Below are the code and all the weights of a small trained network. Each question names an input and a target symbol and asks about switching units off, where a switched-off unit gives its printed mean instead of its output.

import numpy as np


def w(rows, s, z=0):
    codes = np.array(rows[::2]) - 128.0
    scale = np.full(codes.shape[1], s)
    scale[-1] = z or s
    return codes * scale


def norm(h):
    return h / np.sqrt((h * h).mean(-1, keepdims=True) + 1e-5)


def f(y):
    return y / 2 * (1 + np.tanh(0.7978845608 * (y + 0.044715 * y**3)))


def softmax(a):
    e = np.exp(a - a.max(-1, keepdims=True))
    return e / e.sum(-1, keepdims=True)


def log_softmax(a):
    a = a - a.max(-1, keepdims=True)
    return a - np.log(np.exp(a).sum(-1, keepdims=True))


def net(x, mask):
    ids = ['αβγδεζθλμξπστφψω'.index(c) for c in x.split()]
    T = len(ids)
    res = E[ids] + P[:T]
    u = 0
    for l in range(3):
        r = norm(res)
        for j in range(2):
            rows = slice(4 * j, 4 * j + 4)
            q, k, v = (r @ M[l][rows].T for M in (Q, K, V))
            z = softmax(np.where(np.tri(T) > 0, q @ k.T / 4**0.5, -1e9)) @ v
            o = O[l][rows]
            res = res + np.where(mask[u + j], z, o[:, -1]) @ o[:, :-1]
        u += 2
        y = f(norm(res) @ A[l][:, :-1].T + A[l][:, -1])
        res = res + np.where(mask[u : u + 4], y, B[l][:, -1]) @ B[l][:, :-1]
        u += 4
    return log_softmax(norm(res)[-1] @ U[:, :-1].T + U[:, -1])


Q, K, V, O, A, B = {}, {}, {}, {}, {}, {}
E = w([
[101,163,118,111,80,65,147],'α',
[82,109,117,211,143,161,94],'β',
[215,57,63,121,186,185,160],'γ',
[82,139,162,145,151,133,147],'δ',
[194,132,141,73,153,130,153],'ε',
[87,139,137,159,121,149,4],'ζ',
[98,40,208,90,125,196,166],'θ',
[176,88,153,164,137,176,174],'λ',
[99,57,88,151,184,113,168],'μ',
[183,162,152,151,134,127,142],'ξ',
[80,157,158,64,157,163,116],'π',
[83,142,86,99,216,167,160],'σ',
[167,191,101,198,162,202,52],'τ',
[121,91,92,172,134,97,61],'φ',
[158,109,66,209,170,117,118],'ψ',
[189,101,165,128,96,110,56],'ω',
],0.023)
P = w([
[133,66,134,201,111,255,137],'0',
[130,109,144,212,157,211,145],'1',
[134,118,137,205,160,190,131],'2',
[141,118,123,209,149,170,130],'3',
[140,120,122,200,152,163,119],'4',
[154,134,113,207,148,163,111],'5',
[153,129,113,201,156,153,109],'6',
[161,142,117,205,155,153,107],'7',
[162,146,113,198,158,147,94],'8',
[167,148,116,197,163,138,89],'9',
[174,153,124,191,169,132,85],'10',
[172,159,122,189,173,131,81],'11',
[175,163,136,192,177,119,87],'12',
],0.0079)
Q[0] = w([
[60,127,115,190,81,153,135],'0.h1',
[139,190,156,129,27,81,131],'0.h1',
[105,226,55,109,81,165,165],'0.h1',
[100,161,110,93,91,46,238],'0.h1',
[104,69,110,157,254,178,52],'0.h2',
[208,144,212,164,201,196,154],'0.h2',
[145,137,84,75,26,100,138],'0.h2',
[182,147,115,155,253,151,141],'0.h2',
],0.0076)
K[0] = w([
[55,66,135,231,189,168,64],'0.h1',
[163,116,178,179,113,142,46],'0.h1',
[70,178,109,121,216,179,129],'0.h1',
[180,84,111,117,207,166,175],'0.h1',
[76,136,85,110,21,155,158],'0.h2',
[108,181,160,102,57,77,162],'0.h2',
[154,83,168,115,204,155,72],'0.h2',
[120,142,108,93,135,2,185],'0.h2',
],0.0076)
V[0] = w([
[97,177,93,104,20,55,124],'0.h1',
[177,105,180,95,191,130,66],'0.h1',
[142,118,144,172,143,100,132],'0.h1',
[141,144,82,99,32,129,166],'0.h1',
[53,84,82,94,50,114,130],'0.h2',
[71,37,196,160,255,135,104],'0.h2',
[153,176,119,148,111,137,128],'0.h2',
[173,127,124,132,114,157,139],'0.h2',
],0.0067)
O[0] = w([
[159,113,168,181,247,89,231,37],'0.h1',
[152,54,88,75,2,167,146,179],'0.h1',
[150,141,156,144,104,169,85,156],'0.h1',
[31,230,191,213,217,81,201,102],'0.h1',
[119,62,185,90,157,77,7,96],'0.h2',
[70,76,63,128,39,238,231,2],'0.h2',
[46,90,61,96,114,152,128,179],'0.h2',
[43,13,119,128,122,132,163,155],'0.h2',
],0.004,0.0037)
A[0] = w([
[42,13,219,212,207,180,177,4],'0.n1',
[200,54,116,210,221,254,173,76],'0.n2',
[15,104,242,25,155,178,190,184],'0.n3',
[135,154,57,173,105,89,115,122],'0.n4',
],0.0062,0.0016)
B[0] = w([
[181,145,175,170,11,76,130,154],'0.n1',
[234,72,100,213,129,125,131,254],'0.n2',
[161,22,180,165,255,133,40,142],'0.n3',
[51,42,78,171,206,120,27,149],'0.n4',
],0.0094,0.0052)
Q[1] = w([
[122,81,103,121,154,162,145],'1.h1',
[136,129,135,105,111,189,183],'1.h1',
[125,125,128,110,134,164,201],'1.h1',
[155,182,97,79,124,101,127],'1.h1',
[158,114,126,135,89,17,122],'1.h2',
[62,132,76,88,139,123,146],'1.h2',
[97,118,82,157,99,61,60],'1.h2',
[178,114,73,9,120,157,141],'1.h2',
],0.012)
K[1] = w([
[137,54,119,60,79,208,44],'1.h1',
[164,76,167,135,186,106,93],'1.h1',
[172,117,139,191,145,182,176],'1.h1',
[159,164,134,55,129,61,97],'1.h1',
[135,165,155,70,1,81,162],'1.h2',
[37,101,99,79,181,139,196],'1.h2',
[41,175,74,124,16,118,124],'1.h2',
[217,115,77,66,186,205,216],'1.h2',
],0.0082)
V[1] = w([
[96,164,90,127,141,88,161],'1.h1',
[117,153,127,90,139,62,137],'1.h1',
[80,86,115,177,130,123,152],'1.h1',
[134,88,107,144,115,254,137],'1.h1',
[109,144,79,140,124,27,77],'1.h2',
[159,114,146,163,75,109,127],'1.h2',
[117,137,136,134,101,98,122],'1.h2',
[151,116,58,92,143,168,111],'1.h2',
],0.0086)
O[1] = w([
[180,109,50,106,86,82,144,62],'1.h1',
[134,124,73,138,97,127,143,37],'1.h1',
[156,186,81,105,174,104,150,140],'1.h1',
[218,127,255,168,219,166,86,254],'1.h1',
[158,159,218,133,216,198,149,110],'1.h2',
[69,145,66,114,181,119,161,196],'1.h2',
[125,114,130,169,168,20,137,114],'1.h2',
[62,134,101,84,96,114,144,201],'1.h2',
],0.0061,0.0057)
A[1] = w([
[160,67,122,69,157,127,255,215],'1.n1',
[112,112,81,195,159,145,82,2],'1.n2',
[124,71,184,60,119,108,74,58],'1.n3',
[85,162,235,138,192,115,121,119],'1.n4',
],0.012,0.0027)
B[1] = w([
[105,124,252,89,137,146,121,207],'1.n1',
[129,110,173,102,100,141,146,236],'1.n2',
[198,141,76,149,84,130,80,191],'1.n3',
[169,119,173,197,190,74,161,253],'1.n4',
],0.014,0.0048)
Q[2] = w([
[168,160,130,107,138,90,155],'2.h1',
[182,109,180,167,180,115,156],'2.h1',
[81,123,110,119,49,198,159],'2.h1',
[66,109,95,172,116,96,180],'2.h1',
[173,61,121,126,81,167,116],'2.h2',
[117,60,110,62,165,207,36],'2.h2',
[133,182,88,125,106,5,79],'2.h2',
[129,132,208,173,133,71,146],'2.h2',
],0.012)
K[2] = w([
[149,135,80,114,113,59,123],'2.h1',
[68,176,150,153,110,103,194],'2.h1',
[254,86,207,112,149,177,93],'2.h1',
[153,105,143,197,181,113,117],'2.h1',
[152,115,47,119,44,135,111],'2.h2',
[79,88,42,45,98,184,62],'2.h2',
[178,166,123,125,180,26,103],'2.h2',
[106,135,150,181,176,108,184],'2.h2',
],0.0099)
V[2] = w([
[181,76,239,133,186,58,118],'2.h1',
[112,78,129,183,115,153,112],'2.h1',
[6,187,146,50,73,190,21],'2.h1',
[78,114,86,136,79,111,155],'2.h1',
[161,71,97,136,113,89,176],'2.h2',
[244,150,253,173,192,115,127],'2.h2',
[214,8,201,231,119,239,79],'2.h2',
[18,166,136,180,157,127,190],'2.h2',
],0.0052)
O[2] = w([
[175,172,203,176,254,93,138,183],'2.h1',
[99,164,87,105,148,62,108,142],'2.h1',
[75,101,103,83,30,188,129,86],'2.h1',
[150,145,183,62,93,195,92,101],'2.h1',
[128,94,127,115,92,153,99,130],'2.h2',
[85,199,48,71,142,151,166,242],'2.h2',
[45,154,88,17,81,57,141,249],'2.h2',
[121,70,188,131,180,155,74,100],'2.h2',
],0.0067,0.012)
A[2] = w([
[166,51,136,91,170,43,55,155],'2.n1',
[170,123,139,176,73,77,97,132],'2.n2',
[214,121,229,48,72,119,151,172],'2.n3',
[77,124,93,165,254,162,156,3],'2.n4',
],0.0069,0.0025)
B[2] = w([
[153,114,88,63,90,97,144,239],'2.n1',
[50,82,81,254,68,142,78,156],'2.n2',
[64,241,110,119,59,132,118,255],'2.n3',
[116,47,193,163,103,192,135,208],'2.n4',
],0.0073,0.0041)
U = w([
[158,220,18,122,163,111,194,17],'α',
[179,162,60,139,51,97,87,94],'β',
[3,168,48,137,157,101,174,55],'γ',
[172,129,121,74,208,92,80,94],'δ',
[120,186,88,176,154,248,93,28],'ε',
[115,58,25,172,141,145,155,162],'ζ',
[134,155,143,198,61,168,218,110],'θ',
[104,135,186,193,202,110,184,252],'λ',
[140,63,216,126,67,114,116,86],'μ',
[22,153,162,135,149,133,23,12],'ξ',
[30,83,117,92,197,202,134,168],'π',
[94,196,187,55,87,146,151,123],'σ',
[64,58,143,118,95,67,226,125],'τ',
[16,128,135,213,88,161,144,235],'φ',
[44,55,104,84,131,74,94,158],'ψ',
[207,85,97,80,118,184,197,37],'ω',
],0.013,0.0032)

Each question gives the input, a string of symbols that net reads in full, and the target symbol t.
The units are the heads (4 rows each of Q, K, V and O) and the neurons (one row each of A and B). Each row of codes is followed by its name. A weight is (code - 128) times the scale printed after its matrix; where a second scale follows, it is the last column's (O, A, B and U).
mask holds one flag per unit, layer by layer, with each layer's heads first. A switched-off unit (its flag False) gives its mean, the last column of its rows in O or B, instead of its output. The means were averaged over made-up inputs and are rounded, as every weight is.
A unit's drop is (log p(t) with every unit on - log p(t) with that unit switched off) / (log p(t) with every unit on - log p(t) with every unit switched off).
k most important neurons: the k neurons with the biggest drops, biggest first
k most important neurons of layer l: the k neurons of layer l with the biggest drops, biggest first
heads that matter: for each layer, one digit per head in row order, 1 if its drop is at least 0.15 and else 0, layers parted by /
input σ ω ω ψ, target ζ: 3 most important neurons -> [0.n2 1.n4 1.n1]
input ε β α σ ε ω ε ω φ ω α ε σ, target π: 2 most important neurons of layer 1 -> [1.n3 1.n4]
input σ φ β σ φ ω γ π ψ, target ζ: 2 most important neurons of layer 1 -> [1.n4 1.n1]
input β ε ω τ ε ω ε, target σ: heads that matter -> 01 / 00 / 00
input ω σ α ω π α σ β ε ε ε ε ω, target β: heads that matter -> 01 / 10 / 10
input τ ε ε ε ψ γ ω γ, target ω: heads that matter -> 10 / 00 / 00
input ε β ω ε ζ ζ ε ε ε λ γ α, target λ: heads that matter -> 01 / 01 / 00
input ε α σ γ δ δ α ε ψ ε ω μ, target τ: 2 most important neurons -> [1.n3 0.n1]
input ψ ε ε δ ε α ε ω σ ω θ ε γ, target λ: heads that matter -> 11 / 11 / 10
input ε σ ω ω β ζ ε α γ ε δ α, target γ: heads that matter -> 10 / 10 / 00
input γ φ ω π β γ α ε γ γ ω λ ω, target α: heads that matter -> 11 / 11 / 00
input ε ω ε, target σ: heads that matter -> 11 / 00 / 00
input λ ω θ α λ ω ε ψ ε ε, target α: 3 most important neurons -> [0.n3 0.n2 1.n3]
input β α γ ξ ζ μ ε, target λ: heads that matter -> 11 / 01 / 10
input α ε σ ε σ ε α, target γ: heads that matter -> 00 / 11 / 00
input γ ε ω ω, target β: heads that matter -> 10 / 00 / 00
input ε α ω ε ε π π, target δ: 2 most important neurons -> [1.n3 0.n3]
input ε ξ ε γ ε ε α ξ ω, target λ: 2 most important neurons of layer 1 -> [1.n4 1.n3]
input α ε λ σ ζ, target λ: heads that matter -> 10 / 01 / 00
input α ω ε α ψ ε ε α φ, target λ: heads that matter -> 11 / 01 / 01
input ψ ε α μ σ γ γ δ ξ α ω θ β, target φ: 2 most important neurons of layer 1 -> [1.n4 1.n1]
input σ λ μ α ω γ ω ε, target λ: most important neuron of layer 1 -> [1.n4]
input λ ω β, target φ: heads that matter -> 11 / 10 / 01
input θ σ α ω ξ λ π, target λ: heads that matter -> 11 / 11 / 00
input ω ξ ξ ψ ω ξ ε θ γ ε ε ξ μ, target τ: most important neuron -> [1.n4]
input ε ε ε ω ψ ε α ε μ σ, target λ: 2 most important neurons -> [1.n4 2.n4]
input ψ ε ε μ ξ α β α λ, target θ: 2 most important neurons of layer 1 -> [1.n4 1.n1]
input ζ β τ α ε ω α γ ξ ε λ θ, target μ: 3 most important neurons -> [0.n1 0.n2 0.n3]
input α ω ε γ ξ ε ε ε, target β: 2 most important neurons -> [1.n3 0.n2]
input ε λ ε ξ, target α: 4 most important neurons -> [1.n4 1.n1 0.n2 2.n3]
